593, -221, -389
-80, -234, 156
-555, 22, 439
-188, -196, 233
-609, 199, 411
=>
-80, -234, 156
593, -221, -389
-188, -196, 233
-555, 22, 439
-609, 199, 411

454, 257, 393, -166
233, -276, -571, -78
=>
233, -276, -571, -78
454, 257, 393, -166

532, -80, -250, 564
70, -147, -307, -393
-507, -2, -375, -262
236, -154, -370, -225
31, -148, -25, -31
507, -101, -262, 420
-533, -135, -90, -649
-324, -165, -63, -513
204, -125, -52, 253
-601, -22, -342, -263
-652, -42, -70, -534
=>
-324, -165, -63, -513
236, -154, -370, -225
31, -148, -25, -31
70, -147, -307, -393
-533, -135, -90, -649
204, -125, -52, 253
507, -101, -262, 420
532, -80, -250, 564
-652, -42, -70, -534
-601, -22, -342, -263
-507, -2, -375, -262

-572, 681
-286, -149
-324, -49
=>
-286, -149
-324, -49
-572, 681

-82, -35, -75, -122, -47, 88, 133, 19, -2, 423, 4, 103, 21, 70, 75, -154
148, -7, 64, -60, 1, 132, 12, -12, 12, 6, 1, 26, 13, 10, -7, -70
-21, 25, 7, 91, 32, -110, -60, -4, -6, -174, -2, -44, -2, -35, -58, 122
607, 17, 223, -151, 79, 318, 49, -59, 24, 130, 9, 149, 111, 38, -178, -70
-306, 21, -65, 133, 19, -62, 10, 38, 2, -38, -3, 30, 40, -25, -92, 69
=>
-82, -35, -75, -122, -47, 88, 133, 19, -2, 423, 4, 103, 21, 70, 75, -154
148, -7, 64, -60, 1, 132, 12, -12, 12, 6, 1, 26, 13, 10, -7, -70
607, 17, 223, -151, 79, 318, 49, -59, 24, 130, 9, 149, 111, 38, -178, -70
-306, 21, -65, 133, 19, -62, 10, 38, 2, -38, -3, 30, 40, -25, -92, 69
-21, 25, 7, 91, 32, -110, -60, -4, -6, -174, -2, -44, -2, -35, -58, 122

315, 386, -16, 315
132, 434, 2, -10
95, -414, 37, 111
-67, -191, -89, 65
72, 344, 8, 204
19, -359, -298, 159
-111, 284, -526, 33
-48, -200, 9, 16
-99, 286, -5, 233
-13, 550, 71, 243
-20, 198, -109, 97
-2, -523, 63, -112
=>
-2, -523, 63, -112
95, -414, 37, 111
19, -359, -298, 159
-48, -200, 9, 16
-67, -191, -89, 65
-20, 198, -109, 97
-111, 284, -526, 33
-99, 286, -5, 233
72, 344, 8, 204
315, 386, -16, 315
132, 434, 2, -10
-13, 550, 71, 243
